Below are the code and all the weights of a small trained network. Each question names an input and a class and asks about switching units off, where a switched-off unit gives its printed mean instead of its output.

import numpy as np


def w(rows, s, z=0):
    codes = np.array(rows[::2]) - 128.0
    scale = np.full(codes.shape[1], s)
    scale[-1] = z or s
    return codes * scale


def norm(h):
    return h / np.sqrt((h * h).mean(-1, keepdims=True) + 1e-5)


def f(y):
    return np.maximum(y, 0)


def log_softmax(a):
    a = a - a.max(-1, keepdims=True)
    return a - np.log(np.exp(a).sum(-1, keepdims=True))


def net(x, mask):
    res = np.array(x, float).reshape(1, 4) / 4 @ E
    u = 0
    for l in range(3):
        y = f(norm(res) @ A[l][:, :-1].T + A[l][:, -1])
        res = res + np.where(mask[u : u + 8], y, B[l][:, -1]) @ B[l][:, :-1]
        u += 8
    return log_softmax(norm(res)[-1] @ U[:, :-1].T + U[:, -1])


A, B = {}, {}
E = w([
[253,37,223],'x0',
[132,133,125],'x1',
[162,49,26],'x2',
[46,41,155],'x3',
],0.0058)
A[0] = w([
[130,16,198,109],'L0N0',
[138,214,252,42],'L0N1',
[133,32,80,128],'L0N2',
[56,156,244,4],'L0N3',
[145,172,198,94],'L0N4',
[156,114,143,107],'L0N5',
[156,157,125,186],'L0N6',
[47,123,74,116],'L0N7',
],0.014,0.0033)
B[0] = w([
[175,167,176,247],'L0N0',
[168,48,63,239],'L0N1',
[168,133,38,231],'L0N2',
[161,84,2,222],'L0N3',
[118,55,108,192],'L0N4',
[199,213,123,161],'L0N5',
[90,98,193,183],'L0N6',
[115,159,200,254],'L0N7',
],0.0088,0.0058)
A[1] = w([
[230,254,75,253],'L1N0',
[216,236,149,44],'L1N1',
[64,127,101,114],'L1N2',
[143,140,70,186],'L1N3',
[3,140,113,176],'L1N4',
[101,98,148,146],'L1N5',
[183,62,128,153],'L1N6',
[227,58,94,185],'L1N7',
],0.0076,0.0034)
B[1] = w([
[48,4,104,254],'L1N0',
[93,65,253,161],'L1N1',
[225,152,220,160],'L1N2',
[32,61,117,192],'L1N3',
[134,99,144,199],'L1N4',
[134,52,88,136],'L1N5',
[3,233,201,195],'L1N6',
[85,139,179,250],'L1N7',
],0.0058,0.0073)
A[2] = w([
[42,255,72,205],'L2N0',
[39,45,251,254],'L2N1',
[172,194,94,104],'L2N2',
[74,227,137,86],'L2N3',
[143,150,141,73],'L2N4',
[42,192,67,157],'L2N5',
[64,225,130,136],'L2N6',
[85,191,224,183],'L2N7',
],0.0088,0.0041)
B[2] = w([
[191,64,204,165],'L2N0',
[43,197,91,253],'L2N1',
[158,173,198,128],'L2N2',
[163,140,245,142],'L2N3',
[168,108,107,128],'L2N4',
[255,117,190,168],'L2N5',
[136,50,127,149],'L2N6',
[43,92,116,163],'L2N7',
],0.0073,0.013)
U = w([
[146,55,51,158],'0',
[62,103,148,166],'1',
[141,140,251,156],'2',
[51,155,123,151],'3',
[128,194,91,131],'4',
[192,248,133,4],'5',
[200,222,95,2],'6',
[222,231,95,10],'7',
],0.016,0.0078)

Each question gives the input, the list of numbers given to net, and the class t.
The units are the neurons (one row each of A and B). Each row of codes is followed by its name. A weight is (code - 128) times the scale printed after its matrix; where a second scale follows, it is the last column's (A, B and U).
mask holds one flag per neuron, layer by layer. A switched-off neuron (its flag False) gives its mean, the last column of its row in B, instead of its output. The means were averaged over made-up inputs and are rounded, as every weight is.
A unit's drop is (log p(t) with every unit on - log p(t) with that unit switched off) / (log p(t) with every unit on - log p(t) with every unit switched off).
The circuit of an input: a set's keep is (log p(t) with only the set's units on - log p(t) with every unit switched off) / (log p(t) with every unit on - log p(t) with every unit switched off). Starting from the 12 units with the biggest drops (on a tie, the unit counted first), units are removed one at a time, each time the one whose removal leaves the highest keep (on an exact tie, the one counted first), for as long as the keep stays at least 0.8.
units of the circuit, in order: the units of the circuit, biggest drop first
unit that matters most: the unit with the biggest drop
k most important neurons: the k neurons with the biggest drops, biggest first
top k neurons in layer l: the k neurons of layer l with the biggest drops, biggest first
drop of u: that unit's drop, to one decimal
input [-7,-2,-5,4], class 2: units of the circuit, in order	[L1N0, L2N5, L2N0]
input [4,8,-7,-7], class 1: 4 most important neurons	[L1N6, L0N2, L1N7, L0N6]
input [-5,1,0,5], class 2: units of the circuit, in order	[L1N0, L2N0, L2N5]
input [0,3,6,-7], class 3: 2 most important neurons	[L0N3, L0N1]
input [-6,-1,3,6], class 2: 2 most important neurons	[L0N1, L1N0]
input [5,1,-6,6], class 0: units of the circuit, in order	[L0N3]
input [0,8,3,-4], class 1: 2 most important neurons	[L1N0, L0N1]
input [-4,0,1,3], class 2: top 4 neurons in layer 0	[L0N1, L0N4, L0N7, L0N6]
input [3,-3,-5,3], class 0: 2 most important neurons	[L0N3, L0N1]
input [-7,-3,5,1], class 2: 4 most important neurons	[L0N7, L0N3, L0N1, L2N5]
input [-6,-4,-6,2], class 0: 2 most important neurons	[L0N3, L1N6]
input [0,5,-6,-3], class 0: 2 most important neurons	[L0N1, L0N3]
input [4,2,6,7], class 3: 3 most important neurons	[L0N3, L0N1, L1N6]
input [7,5,6,-5], class 2: top 2 neurons in layer 2	[L2N7, L2N6]
input [7,-2,4,-3], class 2: 4 most important neurons	[L0N0, L0N5, L0N3, L1N3]
input [3,2,-1,8], class 3: most important neuron	[L2N1]
input [-7,-8,-8,-1], class 0: 2 most important neurons	[L0N3, L0N1]
input [4,7,6,-6], class 1: top 2 neurons in layer 0	[L0N3, L0N1]
input [-8,-7,-8,-4], class 0: top 2 neurons in layer 1	[L1N6, L1N7]
input [5,0,3,-6], class 3: unit that matters most	L2N1
input [-6,6,-8,6], class 0: top 2 neurons in layer 1	[L1N7, L1N6]
input [-5,-1,-2,3], class 2: top 3 neurons in layer 0	[L0N1, L0N4, L0N6]
input [1,3,0,6], class 3: drop of L1N0	-0.1
